[128 = 0]

mut-puv: [130 109 145 138  80 133 124 134 114 127 121  79 116 127  96 120 151 176
 112 104 132 112  97 109 117  76]
didul-kan: [135 135 141 115 124 118 132 132 126 124 125 116 142 150 126 105 129 127
 134 127 138 126 114 124 131 113]
vopi-mebo: [107 146 120 127 146 152 125  99 192 158 106 142 135 138 123 211  46  58
  85 129 169 115 148 134 126 161]
dabor-bop: [109 119 113 128 108 130 140 124 142 103 125 119 137 153 118 178  88 108
 109 132 159 137 148 141 141 129]
pano-vube: [113 108 128 110 105 125 142 126 101 120 116 113 149 142 102 109 123 141
 145 113 119 104 115 133 131 135]
vopi-mebo: [107  82 105 130 102 118 142 150  94 104 143 148 124  86 141 121 155 193
 153 127 110 109 145 142 162 129]
piri-lub: [138 118 124 136 116 147 121 114 154 130 141 112 119 124 155 162 126  95
 124 141 121 138 128 139 138 119]
pano-vube: [124 127 153 141 132 128 124 127 143 123 138  99 126 133 153 128 147 116
 119 133 128 138 108 135 114 110]
dabor-bop: [ 92 159 139 109 127 164 130 121 176 136 127 115 145  85 154 130 131 144
  95 117 166  93  97 140 136  82]
pano-vube: [101 124 164 134 137 120 139 126 130  98 137  81 149 163 152 116 142  97
 126 134 127 143 100 155 103 126]
vopi-mebo: [ 68 114 152 170 159 141 125 137 217 117 171 126 113  58 252 202 147 118
  82 159 164 132 133 176 143 104]
pano-vube: [135 174 152 153 163  70 132 163  91  82 123 126 119 197  81  94 135 153
 102 129 171 196 146 102  81 117]
mut-puv: [126 133 100 124 158  95 143 143 115  97 137 182 138 153 138 139 100 111
 145 153 140 163 181 141 150 174]
piri-lub: [ 79 111  63 123  97 173 148 110  96  81 131 137 131  99 100 170 113 137
 128 123 107 129 160 164 138 159]
pano-vube: [128  85 103 118 107 116 145 122 114 101 136 134 146 163 138 158  96  87
 162 147 111 138 156 154 161 168]
piri-lub: [ 85 140 146 119 151 132 140 139 127 110 141 127 148  92 167  86 168 158
 132 127 128 113 104 153 124 117]
mut-puv: [ 97 144  98 126 132 164 136 109 102 104 123 127 131 116  99 132 128 120
 124 120 105 136 135 148 104 156]
didul-kan: [ 89 129 132 129 146 135 134 120 121 136 111 134 136 117 107 130 114 130
 118 111 124 106 125 135 102 163]
pano-vube: [121 117  74  71  83 182 141 100 125 141 119 148 158  87 118 128 106 129
 161 117 104  71 125 146 182 135]
didul-kan: [101 163 100 113 151 156 138 115 120 106 128 149 141 115 121 123 123 114
 126 130 124 139 140 149 119 153]
pano-vube: [113  78  99  75  55 142 155 116  77 122 104 113 169 136  76 102 108 157
 175  99 100  63 111 137 167 138]
didul-kan: [ 88 163  97 102 121 198 141 105 114  80 149 105 149  83 148  96 176 129
 136 130  96 134 102 175 124 108]
vopi-mebo: [143 112 108 160  80 126 123 151 107  88 148 108  88 117 112 150 161 191
 107 129 141 164 147 115 138  68]
piri-lub: [138 107 105  79  81 127 143 116 111 148  93 135 162 161  68 128  68 127
 151 106 138  78 129 113 164 142]
mut-puv: [125 102 116 158 154 134 111 116 131 184 112 170  95  84 114 170 107 123
 123 118  96 103 154 115 108 194]
mut-puv: [ 77 122 140 128 157 127 130 126 164 176 101 163 136  85 128 159  87 143
 100 107 157  66 132 126 123 163]
vopi-mebo: [122 125 143 135 126 103 129 136 174 139 116 131 131 156 129 182  73 113
  92 131 192 123 145 117 142 117]
didul-kan: [ 80 151 135 142 168 118 135 135 154 122 119 150 131 122 129 160  98 128
  87 126 174 130 148 136 109 149]
piri-lub: [170 193 107 160 156 142 101 132 119 123 135 147  76 117  97 125 156 144
  94 134 133 194 152  94  90 104]
dabor-bop: [117  79 151 101  93 109 154 127 122  91 144  79 177 180 172 110 131  89
 174 144 113 119  99 168 161 124]
dabor-bop: [147 180 115 130 129 175 108 113 165 137 137 121 107  95 137 142 143 123
  93 131 144 145 119 119 123  78]
didul-kan: [160 149  95 115 125 107 132 146  91 108 126 167 124 147  90 104 122 158
 143 132 138 155 162 106 146 127]
dabor-bop: [112 134 139 102 127 128 134 134 178 146 128 141 152 106 167 136 109 136
 118 129 173  89 117 134 168  99]
vopi-mebo: [158 125 108 138  91 127 124 139  83 104 132 113 104 136  84 111 156 174
 132 120 116 154 134 106 125  95]
mut-puv: [141 116 120 145 129 137 117 118 116 144 125 130 107 119 113 139 132 121
 131 124  98 131 134 120 111 150]
dabor-bop: [165 134 106 137  88 158 123 105 126  82 150  75 117 179 126 161 132  66
 127 152 112 194 131 142 127  99]
piri-lub: [101 129  78 120 105 179 136 109 122 100 138 131 127  91 125 157 128 128
 125 129 111 129 143 156 142 132]
mut-puv: [ 95 129  99 129 118 142 141 128  99  95 126 134 128 116  98 136 127 154
 121 119 126 133 145 141 122 140]
mut-puv: [ 68 139  72 113 135 135 159 143 105  62 142 179 146  97 132 141 119 167
 128 137 150 140 178 166 159 149]
mut-puv: [ 91 107 112 146  85 163 129 121  94 121 113  98 106  87  68 141 146 192
 102  90 113 100 116 123 100 113]
vopi-mebo: [106 119 150 135 125 123 133 131 173 115 140 105 139 138 174 163 116 104
 107 142 163 130 121 149 141 106]
dabor-bop: [ 95 127 130 130 135 118 134 137 132 143 107 148 130 112 101 143 101 162
 104 108 159  97 138 118 122 139]
piri-lub: [ 99 164 144 114 131 132 142 134 127  85 132  96 153 149 129  98 144 135
 111 126 158 143 104 144 114  93]
didul-kan: [173  78 124 171 108  80 110 157 119 157 126 158  76 125 108 168 118 175
 123 128 135 134 171  83 145 127]
dabor-bop: [ 93 138 144 119 114 144 133 127 143 135 111 104 139 111 109 127 123 160
  97 102 159  92 100 125 117  97]
vopi-mebo: [101 126 186 133 182  87 130 147 190 155 135 145 149 120 208 129 120 112
 118 143 169 105 115 140 136 134]
piri-lub: [154  95 152 121  99 143 118 105 193 156 142  86 139 143 193 169 112  56
 136 149 126 112 100 143 163 103]
dabor-bop: [144 108 126 131 100 133 134 115 101  86 145  79 134 177 130 125 144  84
 153 143  92 167 118 149 122 128]
didul-kan: [ 86 117 170 166 160  83 127 152 168 149 110 140 116 131 129 180  88 147
  72 118 194 113 145 114 105 139]
vopi-mebo: [ 95  86 137 105 115 100 153 139 138 122 124 137 166 140 153 137  96 130
 147 130 150  88 131 150 169 145]
pano-vube: [140 139 148 139 119 136 123 126 152  97 155  80 126 150 172 131 157  97
 119 150 134 168 107 144 126  81]
didul-kan: [123  71 174 152 142 123 113 100 163 205 104 107 124 135 140 174  90  61
 129 117  95  79 105 126  99 191]
pano-vube: [123 123 176 176 168 121 114 124 185 120 164  91 111 139 220 168 152  58
 107 165 126 175 117 157 102 124]
piri-lub: [112  49 179 141 119  94 136 127 165 142 139  91 149 156 198 164 111  74
 149 145 119 101 108 158 147 150]
[155  99 128 135  90 117 126 134 121 115 139 102 119 150 131 138 137 130
 139 136 122 142 128 123 146 101]  pano-vube
[153 118 149 137 132 101 120 132 130 149 119 123 122 160 117 130 114 112
 130 128 131 132 127 108 119 136]  mut-puv
[ 67 144 105 111 134 138 153 131 118  91 121 146 153 116 112 134 108 150
 113 119 157 118 144 153 131 143]  mut-puv
[119  93 138 146 144 124 115 126 137 193 110 159 107  76 125 146 119 151
 126 109 108  75 131 110 119 168]  pano-vube
[ 87 130 136 120 152 141 139 124 125 115 139 128 148 100 164 103 154 126
 141 130 107 115 111 161 120 147]  dabor-bop
[123 144  95 130 138 153 127 119 127 113 139 150 119 105 135 144 130 118
 127 139 116 147 151 142 132 142]  didul-kan
[153 126  94 149 110 138 119 117 116 121 122 131  98 151  84 179  99 107
 113 131 124 164 165 114 120 142]  piri-lub
[132 128 158 116 111  91 140 135 123 113 108  92 155 211  91 122  91 108
 121 120 167 134 115 116 120 116]  piri-lub
[171 144  53 112  97 179 124 116  90  87 163 147 109  92 136 110 176 137
 167 151  73 172 152 142 164 108]  didul-kan
[172  96 107 139  94 129 114 129 138 144 140 137 100 114 141 163 127 132
 138 140 117 132 148 114 165 111]  pano-vube
[171 101 177 145 130  69 114 144 143 174 110 119 118 180 116 133 101 117
 126 124 149 120 122  86 122 127]  mut-puv
[116 166 139 131 129 191 119 102 115 105 146  66 124  99 141  80 204 121
 124 122  79 146  71 150  79  91]  dabor-bop
[166 164 129 105 104 155 129 115 114  77 157  69 145 170 149  76 179  90
 153 149 104 181  90 145 129  70]  mut-puv
[ 88  74 169 165 172 101 128 124 145 161 123 132 126 121 166 162 113  90
 130 130 102 103 129 148  97 204]  pano-vube
[150  93 120 159 119  95 117 148 113 151 120 157  91 120 100 156 116 167
 123 122 130 127 163  96 132 142]  didul-kan
[133 146 136 117 152 135 125 117 152 142 131 135 140 129 156 122 123  91
 134 139 125 128 120 136 129 139]  mut-puv
[109 136 119 115 107  94 156 151  88  57 125 115 154 193  87 113 112 149
 126 128 168 162 145 135 133 114]  mut-puv
[133 133 128 127 147 126 125 118 143 142 123 141 132 142 133 145 103  89
 128 136 128 132 138 130 125 156]  didul-kan
[162 190 114  78 125 131 125 133 106 154  97 157 143 131  60  58 120 176
 131 101 154 103 115  81 135  97]  piri-lub
[118 110 167 122 156  66 136 160 149 154 120 161 147 136 157 114 108 151
 134 129 168  95 131 117 150 138]  vopi-mebo
[121 111 100 140 147  66 148 156  88  91 121 184 128 178  92 153  79 134
 137 140 151 165 201 125 138 190]  mut-puv
[130 116 132 107 128 106 138 134 108 138 115 142 149 145 112 100 115 135
 153 120 124 105 126 122 139 149]  vopi-mebo
[148 155  94 105 109 101 140 150  67 101 105 158 132 164  39  89 111 186
 134 110 154 143 157  93 134 120]  pano-vube
[122 107 148 124 118 102 133 140 113 144 110 124 136 138 102 110 121 159
 132 108 135  96 116 112 125 130]  dabor-bop
[173 156 105 145 130 113 107 136 110 162  97 166  87 139  40 144  94 161
  99 108 152 142 165  65 108 132]  vopi-mebo
[119 101 168 160 142 100 122 138 128 145 124 111 114 134 133 131 138 134
 119 121 122 122 117 120  98 140]  pano-vube
[159 130 163 135  92 151 111 106 115 143 115  45 119 163  87 102 156 112
 120 106 100 129  68 106  82  86]  mut-puv
[146 131  99 101 104 148 133 109  76 123 112 123 139 149  70  95 126 121
 160 114  85 125 123 122 121 150]  vopi-mebo
[118  27 169 132  56 105 141 129  93 130 120  51 144 159 117 118 143 145
 163 106  89  79  81 135 132 120]  pano-vube
[133  90 141 160 143  86 123 143 116 147 120 148 107 139 117 150 113 135
 130 127 122 129 153 112 116 169]  pano-vube

mog-duk: [118 135  94 173 144 135 109 155 144 107  89 160 164 121 114 144 119 103
 109  99 116 182 109 123 145 171]
mog-duk: [149 106  97 139 126 155 116  81 168 150 148 130 141 152 151 188 147 126
 129 152 110 147 114 121 129 185]
niboz-niv: [121 115 116 142 121 126 116 139 130 153 143 142 113 152  94 139 123 101
 143 108 121 131 159 103 150 144]
bar-kifa: [102 103 161 105 119 120 139 149  93 148 111  95 138  74 139 131 155 104
 149 121  81 135 171  91 135 172]
degit-miri: [150  93 186  63 143  66 144  79  85 107 106  91 123  69 180 110 170 139
  88 150 125 156  81 155  60 120]
dite-bizu: [112 139 118 118 114 169 150 131 144 101 152 135 151  96 123 120 115 164
 125 130 136  98 116 123 114 137]
bar-kifa: [144 111 131 111 125 131 131  98 137 121 156 131 115 124 130 136 132 155
 116 140 144 124 107 142  99 119]
niboz-niv: [135 134 124 153 144 127 121 121 136 133 107 124 141 162 159 136 130 114
 121 145 118 144 111 143 138 123]
degit-miri: [132 132 119 138 133 127 119 137 132 116 121 142 126 122 114 129 121 135
 120 117 139 142 119 137 126 123]
dite-bizu: [103  76 141 163 142 134 120 159 115 119 117 147 142  96 113 142 133 113
 106 100  95 193 124 122 118 160]
mog-duk: [ 94 137 166 124 135 121 153 163  93 111  99 107 150 103 151  82 124 119
 124 127 108 116 132 127 126 105]
keloz-sul: [123 118 127 151 128 127 119 133 129 164 135 126 116 179 125 137 126  95
 146 130 111 126 157 115 157 127]
mog-duk: [149 113  99 121 112 160 115 115 157 117 174 157 105  98  84 162 121 181
 128 117 161 130 122 133 108 140]
keloz-sul: [112 111 114 116 120  89 129 120 123 136 142 155 125 146  79 113 124  70
 115  86 128 134 136  86 132 166]
bar-kifa: [ 89  84 163 169 146 172 157 135 125 117 131 114 175 133 187 125 131 129
 102 157  73 149  98 139 109 133]
niboz-niv: [134 110 139 150 144 117 110 144 117 129 106 131 118 123 129 138 134 125
 121 122 121 170 126 145 127 119]
mog-duk: [127 130 129 128 122 140 140 114 138 134 161 130 118 167 129 116 115 136
 130 142 140  94 125 133 126  99]
keloz-sul: [ 89 135 113 173 137 136 142 151 139 112 135 164 156 188 106  90  91  88
 104 105 126 122 110 118 143 116]
degit-miri: [122 145 111 140 130 139 124 156 134  94 118 154 137  98  98 118 109 148
 115 103 149 139 115 136 124 123]
niboz-niv: [115 120 137 140 135 140 147 117 134 113 144 134 143 155 145 108 117 131
 105 140 127 119  97 141 111 107]
degit-miri: [ 98  88 139 190 130 184 124 165 134 165 149 125 131 161 135 157 123 120
 154 138  78 140 169 116 160 135]
degit-miri: [149  93 150 105 129  92 132  87 121 128 182 144  76 170 104 104 121 140
 101 129 168 117 102 153  85  67]
bar-kifa: [150 166 117 111 136  80 119 104 125 137  89 115 132 160 150 119 137  90
 129 135 137 124 120 129 145 129]
niboz-niv: [ 97 117 155 124 124 141 159 131 116 127 145 113 145 134 149 101 124 122
 125 140 107 100 130 118 120 118]
dite-bizu: [150 131 134 114 129  94 109 122 114 155 109 112 103 132 129 140 145 111
 146 129 127 137 152 126 142 128]
degit-miri: [127 100 118 148 130 150 136  88 157 144 166 135 139 189 150 147 128 115
 115 152 113 125 105 127 122 142]
degit-miri: [139 113 139 131 126 113 117 122 121 167 147 121  89 174 119 134 130 114
 148 134 129 118 158 127 143 102]
dite-bizu: [132 131 111 128 121 146 122 128 141 127 131 133 133 109 120 148 130 140
 135 125 129 131 132 121 132 153]
mog-duk: [143 111 129 120 130 117 115 109 126 154 111 108 130 119 153 165 158 110
 139 140 101 155 139 117 134 171]
niboz-niv: [125 105 140 124 125  98 129 122 117 137 167 150  88 171  85 100 112 112
 117 108 152 115 132 127 117  87]
bar-kifa: [ 86 142 161 112 142  96 161 148  89  99  66 102 189  88 173  78 139  81
 104 122  87 137 110 109 123 155]
mog-duk: [123 114 151  94 120 156 157 102 127 116 140  95 153  76 178 136 150 164
 125 163 107 111 111 130  95 150]
keloz-sul: [143 118 125  73 122  77 133  86 120 113 132 135 124  97 111 119 145 113
 102 110 147 137 102 114  93 161]
keloz-sul: [151  94 127 195 152 153  98 116 151 167 132 127 112 205 164 179 135 125
 132 163 105 171 123 162 145 109]
bar-kifa: [110 152 134 118 142 113 160 112 126  80 102 127 180 128 167  81 120 115
  83 136 130 120  66 141 102 122]
keloz-sul: [131 129 115 106 120 157 147  95 152 101 147 128 158  96 149 138 133 161
 110 145 133 116  90 130  97 158]
dite-bizu: [158 157  94 120 119 127 105 112 148 153 115 120 120 136 129 165 140 123
 158 136 134 123 150 118 157 158]
degit-miri: [133 164 103 138 110 129 110 148 136 179 135 124  98 183  98 136 116 100
 184 122 134  85 197 100 191 119]
dite-bizu: [154 151 119 115 121 124 102 134 125 164  93  95 115 102 144 170 155 127
 175 140 114 133 175 116 163 158]
dite-bizu: [124  75 139 168 144 148 119 138 132 111 149 157 119 127 113 141 120 151
  96 119 127 178 100 156  99 111]
bar-kifa: [ 96 118 126 165 121 173 130 169 132 146 138 129 141 131 119 141 119 122
 153 122  95 124 167 105 159 147]
keloz-sul: [ 95 156 129 157 127 151 144 167 126 128 127 129 144 163 126  94 100 114
 142 126 121  92 148 119 159  99]
degit-miri: [114 159  93 143 127 157 132 153 150  80 118 162 163  94 102 118 103 149
 110 103 148 132 101 129 126 144]
niboz-niv: [155 174 112  91 118 116 121 112 132 133 100 103 129 101 147 141 144 138
 152 142 140 107 139 125 141 145]
keloz-sul: [ 86 150 120 129 119 114 150 155 119 118 133 149 146 152  89  75  99  82
 124  92 130  94 142  91 148 129]
dite-bizu: [119 122 121 134 131 115 128 127 128 126 124 141 138 138 117 123 126 101
 116 113 122 141 122 115 130 147]
niboz-niv: [140 100 163 114 139  91 122 136  96 109 131 137  86 101 103 104 127 152
 105 111 156 152 115 159  91  73]
keloz-sul: [ 79 129  86 143  87 235 166 119 184 154 201 127 183 154 135 159 115 126
 167 149  83  53 163  60 163 211]
dite-bizu: [104 116 123 117 121 138 160 114 140  84 177 165 142 129  96  87 100 142
  85 109 156 104  83 126  87 116]
mog-duk: [143 150 112 113 137 111 122 117 132  96  85 129 156  83 144 135 140 133
 107 124 136 157  92 138 114 159]
niboz-niv: [118 143 130 105 114 141 144 129 125 130 128 108 143 102 141 125 135 133
 145 136 117  99 145 109 134 148]
bar-kifa: [139 199  98  88 119  78 130 108 129 135  88 115 144 149 133 105 131  77
 144 122 143  89 137  99 161 152]
mog-duk: [ 99 125 135 153 141 136 133 161 117 112  88 126 170  99 146 124 131 107
 118 117  92 161 123 119 137 159]
bar-kifa: [107  82 149 125 120 166 144 149 122  92 173 150 120  61  93 122 117 188
 107 110 137 137 116 137  82 117]
[ 93 130 186 120 140  93 156 155  75 131  93  91 139 133 165  69 132  90
 127 134  96 112 142 124 132  90]  dite-bizu
[119 141 137  94 109 138 134 150 110 138 111  97 135  55 131 139 148 138
 165 125 107 112 175  97 142 168]  niboz-niv
[155  99 124 113 130 115 114  91 136 136 135 127 116 116 134 164 151 134
 119 135 128 159 113 133 107 156]  keloz-sul
[113  85 153 153 123 113 101 183  92 185 134 127  75 136  77 143 133  93
 170  95 100 152 214  99 167 124]  mog-duk
[128 172 122 103 118 146 144 117 134 133  99  87 166 106 183 136 145 131
 154 161 106  92 138 114 146 161]  niboz-niv
[144 103 123 162 134 169 105 133 145 144 132 125 120 120 142 182 139 160
 142 147 112 162 136 146 133 138]  keloz-sul
[126 174 141  86 120 126 166  92 127 126 124  84 155 148 192  94 134 128
 136 175 126  57 115 128 126 111]  niboz-niv
[101 161 112 143 131 130 148 128 139 122 112 130 173 173 148 100 113  83
 121 130 113 103 116 108 152 143]  dite-bizu
[127 111 133 119 125 120 122 136 118 129 125 130 121  94 112 138 138 128
 129 113 122 147 139 118 122 149]  dite-bizu
[135  83 129 136 110 146 107 136 130 173 180 137  74 137  80 166 131 140
 161 117 126 129 183 111 140 130]  mog-duk
[166 139 150 117 125 171 122 111 133 158 123  66 111 109 203 175 158 194
 173 200 115 107 149 164 132 101]  keloz-sul
[132 146 124 157 145 105 106 161 117 124  89 140 120 142 114 118 117 111
 126 109 137 156 132 143 148 103]  bar-kifa
[157 185 125  87 124  90 137  82 130 148 111  92 123 181 173 107 136 108
 145 166 147  71 125 134 143  99]  niboz-niv
[117 188  74 129 110 157 136 130 165 119 128 142 165 142 115 126 107 118
 145 121 139  83 133  98 162 165]  degit-miri
[170 100 131 119 124 110  92 118 124 162 146 128  63 124  98 168 144 150
 150 125 147 151 158 141 126 113]  bar-kifa
[127 180  97 113 122 127 129 146 137  88  98 145 153  82 106 112 114 141
 122 104 156 120 114 124 132 144]  degit-miri
[104 108 162 109 123 135 158 134 108 108 152 123 130 101 128  94 122 148
 114 128 127 107 120 130  97 104]  niboz-niv
[150 144 121 159 153 111 111 110 138 140  92 120 136 190 172 138 133 103
 120 154 122 151 104 156 144 110]  niboz-niv
[136 155 117 139 134 118 104 162 119 131  78 123 129  99 123 142 134 121
 147 114 124 154 152 127 157 141]  degit-miri
[152 173  78 117 130 109 119 104 158  86 115 165 142 127 103 120 111 134
  98 108 179 132  77 141 117 136]  degit-miri
[103 122 129 152 142 142 132 151 124 111  81 122 183  88 160 140 141 107
 114 124  83 172 114 117 133 183]  mog-duk
[ 94 117 104 119 117 103 140 132 129 110 147 173 146 127  63 100 110  76
 102  70 133 131 122  79 125 177]  keloz-sul
[154 119 104 149 128 107  95 110 144 179 146 142  86 208 101 158 127  91
 148 123 136 136 156 120 161 126]  mog-duk
[ 93 114 148 165 131 139 140 154 117 156 142 123 128 192 133 106 112  91
 141 132  99 108 157 115 156 101]  mog-duk
[149 125 142 134 145 103 115 120 118 130 109 122 111 145 145 127 134 129
 118 139 136 149 113 157 120  95]  keloz-sul
